Here is a tiny trained network, its code and every weight. The questions are about switching its units off for an input and a target symbol, where a switched-off unit gives its printed mean instead of its output.

import numpy as np


def w(rows, s, z=0):
    codes = np.array(rows[::2]) - 128.0
    scale = np.full(codes.shape[1], s)
    scale[-1] = z or s
    return codes * scale


def f(y):
    return y / 2 * (1 + np.tanh(0.7978845608 * (y + 0.044715 * y**3)))


def softmax(a):
    e = np.exp(a - a.max(-1, keepdims=True))
    return e / e.sum(-1, keepdims=True)


def log_softmax(a):
    a = a - a.max(-1, keepdims=True)
    return a - np.log(np.exp(a).sum(-1, keepdims=True))


def net(x, mask):
    ids = ['ΞΦαδησ'.index(c) for c in x.split()]
    T = len(ids)
    res = E[ids] + P[:T]
    u = 0
    for l in range(3):
        r = res
        for j in range(3):
            rows = slice(2 * j, 2 * j + 2)
            q, k, v = (r @ M[l][rows].T for M in (Q, K, V))
            z = softmax(np.where(np.tri(T) > 0, q @ k.T / 2**0.5, -1e9)) @ v
            o = O[l][rows]
            res = res + np.where(mask[u + j], z, o[:, -1]) @ o[:, :-1]
        u += 3
        y = f(res @ A[l][:, :-1].T + A[l][:, -1])
        res = res + np.where(mask[u : u + 4], y, B[l][:, -1]) @ B[l][:, :-1]
        u += 4
    return log_softmax(res[-1] @ U[:, :-1].T + U[:, -1])


Q, K, V, O, A, B = {}, {}, {}, {}, {}, {}
E = w([
[137,192,92],'Ξ',
[121,112,171],'Φ',
[164,55,52],'α',
[151,150,3],'δ',
[67,128,120],'η',
[74,138,120],'σ',
],0.013)
P = w([
[162,67,92],'0',
[2,204,59],'1',
[149,80,153],'2',
[102,178,131],'3',
[180,93,200],'4',
[72,205,100],'5',
[227,123,163],'6',
[160,159,89],'7',
[194,181,173],'8',
[136,180,39],'9',
],0.0099)
Q[0] = w([
[149,107,60],'L0H1',
[66,250,154],'L0H1',
[125,115,84],'L0H2',
[166,129,123],'L0H2',
[126,174,149],'L0H3',
[88,104,92],'L0H3',
],0.016)
K[0] = w([
[179,246,88],'L0H1',
[177,96,50],'L0H1',
[105,114,144],'L0H2',
[73,240,137],'L0H2',
[140,2,176],'L0H3',
[164,44,70],'L0H3',
],0.0076)
V[0] = w([
[72,130,112],'L0H1',
[86,248,196],'L0H1',
[190,104,233],'L0H2',
[191,78,139],'L0H2',
[29,186,87],'L0H3',
[48,113,156],'L0H3',
],0.011)
O[0] = w([
[147,143,254,154],'L0H1',
[102,100,155,70],'L0H1',
[116,61,91,2],'L0H2',
[176,123,190,86],'L0H2',
[94,153,106,186],'L0H3',
[69,135,146,116],'L0H3',
],0.0087,0.0059)
A[0] = w([
[162,71,108,117],'L0N1',
[100,177,114,56],'L0N2',
[105,39,125,3],'L0N3',
[183,247,163,158],'L0N4',
],0.012,0.0012)
B[0] = w([
[84,188,130,125],'L0N1',
[58,166,92,179],'L0N2',
[255,96,77,121],'L0N3',
[165,37,134,254],'L0N4',
],0.0074,0.0096)
Q[1] = w([
[84,77,2],'L1H1',
[124,91,203],'L1H1',
[95,75,5],'L1H2',
[98,49,99],'L1H2',
[116,62,172],'L1H3',
[25,224,149],'L1H3',
],0.0098)
K[1] = w([
[128,160,70],'L1H1',
[73,89,89],'L1H1',
[234,44,2],'L1H2',
[129,101,40],'L1H2',
[143,192,163],'L1H3',
[89,5,170],'L1H3',
],0.0093)
V[1] = w([
[59,186,180],'L1H1',
[119,48,82],'L1H1',
[185,137,144],'L1H2',
[177,83,143],'L1H2',
[158,217,196],'L1H3',
[1,136,18],'L1H3',
],0.01)
O[1] = w([
[124,200,87,92],'L1H1',
[177,45,248,126],'L1H1',
[160,187,167,146],'L1H2',
[81,133,98,109],'L1H2',
[48,193,62,107],'L1H3',
[2,140,106,253],'L1H3',
],0.0048,0.0032)
A[1] = w([
[161,161,118,78],'L1N1',
[124,243,198,58],'L1N2',
[167,138,255,254],'L1N3',
[207,60,158,111],'L1N4',
],0.0081,0.0034)
B[1] = w([
[115,69,218,109],'L1N1',
[240,252,152,126],'L1N2',
[174,149,3,250],'L1N3',
[206,158,163,210],'L1N4',
],0.0066,0.0019)
Q[2] = w([
[130,155,116],'L2H1',
[134,137,102],'L2H1',
[90,148,6],'L2H2',
[75,144,70],'L2H2',
[149,27,59],'L2H3',
[118,191,76],'L2H3',
],0.014)
K[2] = w([
[2,154,126],'L2H1',
[70,115,40],'L2H1',
[198,76,126],'L2H2',
[162,88,163],'L2H2',
[179,148,129],'L2H3',
[235,185,92],'L2H3',
],0.009)
V[2] = w([
[152,179,163],'L2H1',
[3,153,131],'L2H1',
[137,84,157],'L2H2',
[90,215,165],'L2H2',
[140,84,114],'L2H3',
[155,96,118],'L2H3',
],0.014)
O[2] = w([
[189,137,90,138],'L2H1',
[255,30,164,165],'L2H1',
[56,151,184,138],'L2H2',
[120,74,81,2],'L2H2',
[183,180,175,148],'L2H3',
[110,152,227,172],'L2H3',
],0.0076,0.008)
A[2] = w([
[246,84,156,61],'L2N1',
[146,211,189,3],'L2N2',
[112,178,52,173],'L2N3',
[243,254,145,110],'L2N4',
],0.0073,0.0036)
B[2] = w([
[91,141,117,215],'L2N1',
[53,203,87,221],'L2N2',
[229,210,94,170],'L2N3',
[63,3,131,254],'L2N4',
],0.0058,0.0075)
U = w([
[7,70,74,246],'Ξ',
[188,160,108,142],'Φ',
[115,126,190,59],'α',
[161,147,95,12],'δ',
[33,72,146,3],'η',
[255,196,203,239],'σ',
],0.0092,0.0037)

Each question gives the input, a string of symbols that net reads in full, and the target symbol t.
The units are the heads (2 rows each of Q, K, V and O) and the neurons (one row each of A and B). Each row of codes is followed by its name. A weight is (code - 128) times the scale printed after its matrix; where a second scale follows, it is the last column's (O, A, B and U).
mask holds one flag per unit, layer by layer, with each layer's heads first. A switched-off unit (its flag False) gives its mean, the last column of its rows in O or B, instead of its output. The means were averaged over made-up inputs and are rounded, as every weight is.
A unit's drop is (log p(t) with every unit on - log p(t) with that unit switched off) / (log p(t) with every unit on - log p(t) with every unit switched off).
The circuit of an input: a set's keep is (log p(t) with only the set's units on - log p(t) with every unit switched off) / (log p(t) with every unit on - log p(t) with every unit switched off). Starting from the 12 units with the biggest drops (on a tie, the unit counted first), units are removed one at a time, each time the one whose removal leaves the highest keep (on an exact tie, the one counted first), for as long as the keep stays at least 0.8.
units of the circuit, in order: the units of the circuit, biggest drop first
most important unit: the unit with the biggest drop
top k neurons: the k neurons with the biggest drops, biggest first
top k neurons in layer l: the k neurons of layer l with the biggest drops, biggest first
heads that matter: for each layer, one digit per head in row order, 1 if its drop is at least 0.15 and else 0, layers parted by /
drop when u is switched off: that unit's drop, to one decimal
input Ξ δ Ξ η, target σ: units of the circuit, in order : (L2H1; L2N4)
input Ξ Φ α α, target σ: heads that matter : 000 / 000 / 000
input η α Ξ σ, target σ: units of the circuit, in order : (L1N2; L0H1)
input η η Ξ Ξ Ξ, target Ξ: units of the circuit, in order : (L2H3; L2H2)
input σ σ Ξ α Φ, target Ξ: units of the circuit, in order : (L2H2)
input α Ξ Ξ δ Ξ α Φ Φ σ, target Ξ: top 2 neurons : (L2N4; L0N4)
input α Ξ Φ, target Ξ: heads that matter : 011 / 101 / 101
input α Ξ Ξ Ξ α σ α Ξ δ, target Ξ: units of the circuit, in order : (L2H1; L0N4; L0H1)
input Φ η δ Ξ, target α: heads that matter : 011 / 101 / 011
input δ σ Ξ δ Ξ η δ Φ η σ, target α: top 2 neurons in layer 0 : (L0N4; L0N2)
input α Φ α Ξ, target Ξ: top 2 neurons : (L2N4; L2N2)
input Φ α η σ Ξ α, target α: top 3 neurons in layer 0 : (L0N4; L0N3; L0N2)
input σ σ σ σ, target Φ: heads that matter : 000 / 100 / 101
input η δ η Ξ η Ξ α, target Ξ: heads that matter : 001 / 001 / 011
input Φ σ Ξ Ξ Ξ σ, target α: most important unit : L0H2
input σ δ Ξ Φ σ σ, target Φ: top 3 neurons : (L1N2; L2N4; L0N4)
input Φ η Φ δ, target α: top 2 neurons in layer 2 : (L2N4; L2N3)
input α Ξ Φ Ξ Ξ α δ, target Ξ: top 3 neurons : (L2N4; L0N4; L2N2)
input σ σ Ξ η, target Φ: drop when L2N4 is switched off : 0.3
input Ξ Φ Ξ δ, target σ: drop when L1H1 is switched off : 0.1
input Ξ δ Ξ Φ Φ η δ Ξ Ξ σ, target σ: drop when L1N3 is switched off : 0.0
input σ η σ Φ Ξ Ξ Ξ η, target Φ: drop when L0H3 is switched off : 0.2
input Φ Φ Φ σ η Ξ α η σ α, target α: top neuron : (L0N3)
